Each row has a name. Each piece below is followed by the name of the row it came from, unless a question asks for something else. Each question is about the rows just above it. Places in a row count from 0.

[ 86 114 119 140  89 199 169 178 151  90 130 184  90 113 156 161 166  91
 184 108  88 163] -> L
[113 126 139  61 117 140  65  85  81 112 164 117 161  76 139 189 166  83
 166 130  63 163] -> M
[125 151 146 123 123 164 129 123 128 126 115 129 115 136 145 115 114 136
 114 134 129 115] -> G
[114 184 184 151 108 199 161 140 156 113  90 119  91 169 177  90  88 166
  86 130 163  89] -> X
[ 63 166 164 117  81 139 139  76 126  81 117 189 161 140 163  65 112  85
 112 130 166  83] -> W
[148 126 109 144 130 140 142 127 134 148 109 137 108 156 107 107 107 154
 105 144 144 107] -> A
[100 186 200 123  97 203 135 125 139  96 110 107 110 144 191 106 109 145
 107 124 136 108] -> Q
[135 135 126 123 128 148 125 120 123 135 119 134 119 135 126 119 119 134
 118 139 126 118] -> S
[155 113  89 135 143 124 133 124 125 158 115 148 115 143  93 117 114 140
 114 147 133 115] -> J
[175  79  42 124 164  86 118 116 107 180 127 166 128 126  53 132 127 123
 129 155 116 129] -> F
Which row holds [100 186 200 123  97 203 135 125 139  96 110 107 110 144 191 106 109 145
 107 124 136 108]? => Q
Which row holds these entries in another order? [163  63 130 166  83 166 189 139  76 161 117 164 112  81  85  65 140 117
  61 139 126 113] => M
Put [ 89 114 184 184 151 108 199 161 140 156 113  90 119  91 169 177  90  88
 166  86 130 163] back in order: which row is it? => X
Where do [113 126 139  61 117 140  65  85  81 112 164 117 161  76 139 189 166  83
 166 130  63 163] appear? => M

[119  84 109 129 133 115 146 102 136 119 162 125  97 120 148 127 104 125
  97 121 146 127 139 127 155 115 113 146 116 121 131 127 119 125 141 132
 118 119  92 121 123 129 137 169]  tebo
[127 145 150 121 124 125 126 166 147 115 115 132 132 147 127 143 122 153
 125 130 127 144 138 122 123 137 128 106 133 149 118 117 131 125 133 149
 129 120 153 105 109 116 139 127]  tuv
[124 220 162 168 125 142 133 163  96 142 143 133 168 135 117 103 150 146
 186 136 117 134 121 131  93 146 129  97 144 158 129 143 180 131 123 132
 167 162 215 127 144 136 132  67]  nasos
[138 102 117 144 130 126 139 110 131 130 141 128 112 126 133 134 128 126
 118 125 134 128 130 137 137 120 131 136 128 128 126 131 144 123 143 125
 117 111 113 135 128 124 128 134]  div
What comes right after [167] in the named rows? => [162]
[124 220 162 168 125 142 133 163  96 142 143 133 168 135 117 103 150 146
 186 136 117 134 121 131  93 146 129  97 144 158 129 143 180 131 123 132
 167 162 215 127 144 136 132  67] is in which row? => nasos
Changed nasos: [124 220 162 167 125 142 133 163  96 142 143 133 168 135 117 103 150 146
 186 136 117 134 121 131  93 146 129  97 144 158 129 143 180 131 123 132
 167 162 215 127 144 136 132  67]. Place and old value: => 3, [168]

[114 107 110 133 144 123  89 126 118 139  94 138 125 138 107 136 136 143
 141 134  90 126 116 150 134 117 132 151 148] -> kavun
[123 120 130 111 121 129 142 113 123 121 151 144 125 108 113 108 135 140
 103 119 160 130 129  99 114 124 111 144 140] -> Boke
[ 95  91 132 105 157 122 141  97 117 155 144 148 129 106  88 117 159 158
 107 133 145 114 133 108 119  93 103 168 168] -> nazeg
[151 158 120 138 110 133 108 137 129 133  99 116 134 137 133 136 111 106
 136 133  90 128 118 166 132 151 136 104 105] -> legi
[ 98  94 131 111 145 128 128 109 134 146 126 135 130 117  83 120 151 165
 118 108 121 100 124 139 124  95 111 164 160] -> Vul
[114 107 110 125 144 123  89 126 118 139  94 138 125 138 107 136 136 143
 141 134  90 126 116 150 134 117 132 151 148] -> Desa
[123 120 130 111 121 129 142 113 123 121 151 130 125 108 113 108 135 140
 103 119 160 130 129  99 114 137 111 144 140] -> gafup
[121 122 121 132 128 133 104 127 136 136  97 128 132 134 121 133 145 156
 135 107 101 102 116 156 132 123 132 149 150] -> disu
[135 136 131 132 124 137 127 135 131 132 127 118 132 138 137 124 136 141
 138 135 120 225 123 135 124 132 138 133 133] -> foses
[135 136 131 132 124 137 127 135 131 132 127 118 132 138 137 124 136 141
 138 135 120 184 123 135 124 132 138 133 133] -> baf
One entry of nazeg was changed: [ 95  91 132 105 157 122 141  97 118 155 144 148 129 106  88 117 159 158
 107 133 145 114 133 108 119  93 103 168 168]. Where, and from what? => 8, [117]
which: [114 107 110 133 144 123  89 126 118 139  94 138 125 138 107 136 136 143
 141 134  90 126 116 150 134 117 132 151 148] => kavun

[190  74 142 187 159 121] : fisu
[ 93 130  27  93  93  93] : Lol
[118 144 122 190  99 116] : fir
[158 131 185  47 105 142] : basi
Right after [130] comes => [27]
The value that Lol holds more than once: => [93]
The entry that follows [158]: => [131]

[ 66  53  76 112 104  27  69 245] = Nuto
[114 174 158 156 131 246  37 166] = detul
[146 135 119  36 152 140  29  60] = zit
[131 155 166  37 114 174 158 246] = Mize
[ 17 144 197 197 129  30 128 159] = bamif
[ 29  36 146  60 119 146 134 140] = sadu
[115 155 246 174  37 158 166 131] = zite
Which value appears more than once in sadu? => [146]
Which row holds these entries in another order? [ 37 155 246 131 114 174 158 166] => Mize
Which row holds these entries in another order? [119 135  60 152  29 140 146  36] => zit
which: [ 66  53  76 112 104  27  69 245] => Nuto
Where does [ 17 144 196 197 129  30 128 159] differ from bamif, and what was there? => 2, [197]
Put [246 166 131 155 158 114  37 174] back in order: which row is it? => Mize

[ 73  75 131  78  41 131 126 144 139  98  96 126 104  92 101  49] = Lelu
[145 134 183 153 100 111 181 190 163 153 138 189 152 160 136 117] = Gavi
[ 90 107 138 104 110 112 122 116  64 114 133 132 111  78 114  47] = Vabo
[153  98 109 155 117 149 145 151 118 126  50 151 133 153 141 115] = Zin
Right after [96] comes => [126]
Where in the named rows is [112]? => Vabo, 5

[133 146 149  88 149 169 112  77 192 182]  kez
[ 90  59 177 155 138  98 140 177  41 129]  Pozat
[109 137 135  80  93 166 116  69 157 148]  Guna
[146 183  88 149 192 133  96 112  77 169]  Satu
[161 107  99 134 134  92  71 164 143 190]  mekon
Repeated in Pozat: => [177]
Which row holds these entries in another order? [169  77 112  96 133 192 149  88 183 146] => Satu
Changed kez: [133 146 149  88 149 169 112  76 192 182]. Place and old value: => 7, [77]
[149  88 192 146 133 149 169 112  77 182] is which row reordered? => kez
Repeated in kez: => [149]

[138 117 110 143 130 128 200 125 162 147] : Dok
[ 96 140  48 162 119 137 153 121 148 124] : fula
[135 129 171 128 132 127 136 135 110 126] : til
[136 171  78 141 129 143 132 135 127 133] : gitab
[163 140 131 152 136 128 152 126 110 127] : nuku
[120 121 132 115 134 131 154 131 134 139] : tebu
[132  94 236 116 125 129 116 129 119 129] : tupa
[ 78 135 136 143 134 141 171 129 132 127] : nabug
[ 78 134 136 141 129 132 127 136 171 143] : Bim
[138 117 110 143 130 128 154 125 162 147] : nafup
Put [138 117 154 130 110 147 143 125 128 162] back in order: which row is it? => nafup
One entry of tupa was changed: [132  94 236 116 125 128 116 129 119 129]. Where, and from what? => 5, [129]
[ 78 127 129 132 133 135 136 141 143 171] is which row reordered? => gitab
[135 136 143 134 141 171 129 132 127  78] is which row reordered? => nabug

[ 41  57  48 129 102 174 125] : Tir
[123 125 124 152  92 129 127] : tev
[ 48 174 125 103 131 129  57] : tude
[130 129 130 129 131 125 130] : kap
[129 130 129 128 128 127 128] : latad
[128 129 129 129 127 128 128] : potap
Right after [124] comes => [152]
Put [125 174 102 129  48  57  41] back in order: which row is it? => Tir
Which row holds these entries in another order? [130 130 129 130 129 131 125] => kap
Where do [123 125 124 152  92 129 127] appear? => tev
Where in the named rows is [92]? => tev, 4
Put [127 128 128 128 129 129 130] back in order: which row is it? => latad

[109 170 118 163 188 101 139  98 119 121 159 109  99 151 156 102 175 184
 176 135 107 129 117  60 123 100 109 199 105 137] : zeva
[ 79 183  66 141 111  83 111 152 132 163 144 141 111 110 170  83 149 142
 161 112  83 123 176 121 133 144 146 143 129 170] : zazor
[101 107 135 156 163 176  99 117  60 139 184  98 100 137 121 123 105 109
 119 151 188 110 175 118 199 102 109 159 170 129] : falu
Where does [ 79 183  66 141 111  83 111 151 132 163 144 141 111 110 170  83 149 142
 161 112  83 123 176 121 133 144 146 143 129 170] differ from zazor, and what was there? => 7, [152]
The value that zeva holds more than once: => [109]
The value that falu holds more than once: => [109]
Which row holds these entries in another order? [ 60  98  99 100 101 102 105 107 109 109 109 117 118 119 121 123 129 135
 137 139 151 156 159 163 170 175 176 184 188 199] => zeva
Where does [109 170 118 163 188 101 139  97 119 121 159 109  99 151 156 102 175 184
 176 135 107 129 117  60 123 100 109 199 105 137] differ from zeva, and what was there? => 7, [98]

[130 130 128 126 130] : saf
[101  59  72  44 112] : Ves
[111  45  22  32  90] : fis
[101  66  72  57 112] : zovap
[114 156 173 162 129] : nafe
[111  45 191 177 138] : gez
[101  57  73  42 114] : Tepup
[162] is at row and place => nafe, 3
[114  42  73  57 101] is which row reordered? => Tepup
Right after [73] comes => [42]
Which value appears more than once in saf? => [130]

[ 87 167 103  99 101 147  39 104  93] -> sise
[165 130  61  88 192 144 193  67  39] -> Pagu
[144  61 130  88 165 166 192 192  39] -> Belov
Which row holds these entries in another order? [ 39  67 193 144 192  88  61 130 165] => Pagu
Put [ 61 166 192 165 192 144  88 130  39] back in order: which row is it? => Belov
Put [ 39 192 192 166 165  88 130  61 144] back in order: which row is it? => Belov
Row and place of [103] in the named rows: => sise, 2

[ 92 141  98  88 120  69  84 102 128  90  84  61 105  84  84 154  69 223
 122] -> tunub
[159 110 100 151 114 146  99 156 117 151 105 138 122 103 151 126 108 238
 117] -> luvok
[ 60 152 104  45 135  50  91  73 132  61 116  37 115 110  63 176  44 212
 127] -> sunu
[154 116 121 163 123 137 119 162 121 158  97 148 117 102 155 112 146 198
 128] -> Difi
[ 94 117 122  72 120 100 117 106 120  81  85  94 103  88  80 112 119  97
 121] -> naviz
[137 143 166 158 138 143 171 137 134 170 123 163 135 132 178 143 177 116
 142] -> Lopu
[196 116  99 208 128 195 114 181 122 190 168 191 149 159 191  96 140 137
 107] -> dupid
[ 74 128 157  81 135  70 104 106 132 100  62 103  97  78 103 125 162 112
 138] -> Ganab
Changed dupid: [196 116  99 208 128 195 114 182 122 190 168 191 149 159 191  96 140 137
 107]. Place and old value: => 7, [181]
[148] is at row and place => Difi, 11
Row and place of [149] in the named rows: => dupid, 12
Put [122 223  69 154  84  84 105  61  84  90 128 102  84  69 120  88  98 141
  92] back in order: which row is it? => tunub
[157] is at row and place => Ganab, 2
Which value appears more than once in Difi? => [121]
What comes right after [152] in the named rows? => [104]

[ 68 120  54  55 116  38  79  90 133 134] -> Lufal
[ 90 120 116  68  79 133  54  38 134  55] -> Goge
[ 38 120  55  54  90 133  79  69 134 116] -> tiga
[153 137 146 141 135 138 145 148 140 145] -> fak
Which value appears more than once in fak? => [145]
Where does [ 38 120  55  54  89 133  79  69 134 116] differ from tiga, and what was there? => 4, [90]
[ 55 134 120  69 116  79  38 133  90  54] is which row reordered? => tiga
Put [ 55 133 120  69  79  38  90  54 134 116] back in order: which row is it? => tiga
[ 90 120 116  68  79 133  54  38 134  55] is in which row? => Goge
[146] is at row and place => fak, 2
[ 38  54  55  69  79  90 116 120 133 134] is which row reordered? => tiga

[ 37 181 148  73  38  55 197 211 224 242 198]  guto
[ 37 243 148  73  38  55 197 115 126  36 149]  pir
[ 55 243 198 148 224  37 211 197  38  73 181]  kigip
Which row holds these entries in another order? [ 37  38  55  73 148 181 197 198 211 224 242] => guto
The entry that follows [242]: => [198]

[181 133  75 117 108 148 112  70 153 124 110  54 158 127 158 198  95 108
  63  90  60  99  82 167  80  97  84  85 112  75  63 131 144  93 146  80
 183  87  72  66 153  79 157 134  72  79  68] : kul
[ 78 136 168 106  82 108 187 188 115 107 116 178  71  89  88  64 165 173
 168 197 165 167 104  96 138 169 142 186 138 189 150  90 169 150  68 166
  88 167 140 151  76 157 166 100 170 106 182] : Non
[ 95 136 141 149 110  69 160 149  65 113  91 136 119 123 102  60 125 172
 133 141 129 113 154  53 162 126 173 169 111 140 149  82 142 106  47 187
  41 117 197 189  84 192 104 146 144 110 223] : pigu
One entry of pigu was changed: [ 95 136 141 149 110  69 160 149  65 113  91 136 119 123 102  60 125 172
 132 141 129 113 154  53 162 126 173 169 111 140 149  82 142 106  47 187
  41 117 197 189  84 192 104 146 144 110 223]. Where, and from what? => 18, [133]
which: [ 78 136 168 106  82 108 187 188 115 107 116 178  71  89  88  64 165 173
 168 197 165 167 104  96 138 169 142 186 138 189 150  90 169 150  68 166
  88 167 140 151  76 157 166 100 170 106 182] => Non

[136 158  92 100 166  37 130  98 100 134  97 122  82 207 182 177 108  94
 107  65  87  58 193 173 186 115 139  42 144 175 141] = let
[142 146 134 138 152 129 104 129 139 139 147 132 136 135 134 136 135 122
 115 125 111 119 119 140 148 137 125 137 118 132 118] = Voren
[ 80  53 107 101  58 113 177 122  91  77  78 102 108  92  81  82  96 135
 148 118 154 156 128  88  63  87 126 113 162  89 141] = robu
[ 86  88  96 101  84  93 122 103  98  86  94  94  93 100  93  86  91 102
 112 102 105 114 101  89  86  90 100 101 111  92 107] = bof
[ 66 178 111 161 110  81 173 118 147  90 152  82  64 157 159  76  82 105
 149 162  69 147  89  60 110  89  90 137  90 113 136] = sefo
[ 68 103  90 110  79  73 152 103 102  76  83  84  69 123 113  79  78 100
 129 111  95 122 116  76  84  79  98  95 113  96 122] = Tuka
[175  44 124  59 120 161  66 116  77 152  66 162 176  73  75 171 160 137
  87  67 187  82 141 184 122 151 155  85 155 130 105] = kegi
[174  45 124  61 120 160  65 116  79 150  68 160 176  72  74 168 159 137
  87  68 184  85 138 182 122 149 154  88 155 127 104] = Ligov
The entry that follows [80]: => [53]
Changed sefo: [ 66 178 111 161 110  81 173 118 147  90 152  82  64 157 159  76  82 105
 149 162  69 147  88  60 110  89  90 137  90 113 136]. Place and old value: => 22, [89]
Row and place of [97] in the named rows: => let, 10
which: [175  44 124  59 120 161  66 116  77 152  66 162 176  73  75 171 160 137
  87  67 187  82 141 184 122 151 155  85 155 130 105] => kegi
which: [ 68 103  90 110  79  73 152 103 102  76  83  84  69 123 113  79  78 100
 129 111  95 122 116  76  84  79  98  95 113  96 122] => Tuka
Put [104 127 155  88 154 149 122 182 138  85 184  68  87 137 159 168  74  72
 176 160  68 150  79 116  65 160 120  61 124  45 174] back in order: which row is it? => Ligov

[214 112 107 174 141  66  72 140 128] -> safu
[160 172 128 133 128 138  98  89  63] -> Fotiv
[128 143 145 118 139 101 113 112 145] -> Doto
[182 142 145 146 182 149 146 128 102] -> vof
[214 128 163 157 220 165 151 106 100] -> Dase
[214 112 107 174 174 174  60 140 128] -> Kesek
[128 148 135 129 144 126 128 128 149] -> Lar
The value that Kesek holds more than once: => [174]
Where in the named rows is [113]? => Doto, 6
[63] is at row and place => Fotiv, 8

[213 139 104 150 104] : ked
[213 139  11 150  81] : rel
[213  71  71 150  71] : Pem
[150 140  11 213  81] : Lon
Which value appears more than once in Pem? => [71]
[ 81 150  11 139 213] is which row reordered? => rel
which: [213  71  71 150  71] => Pem
The value that ked holds more than once: => [104]

[177 178 190 142 205 178] : Suzok
[192 177 179 138 187  49] : kud
[245 164 122 136  77  24] : tup
[168 115  81 124  42 107] : sop
What comes right after [168] in the named rows? => [115]
Changed sop: [169 115  81 124  42 107]. Place and old value: => 0, [168]
[179] is at row and place => kud, 2

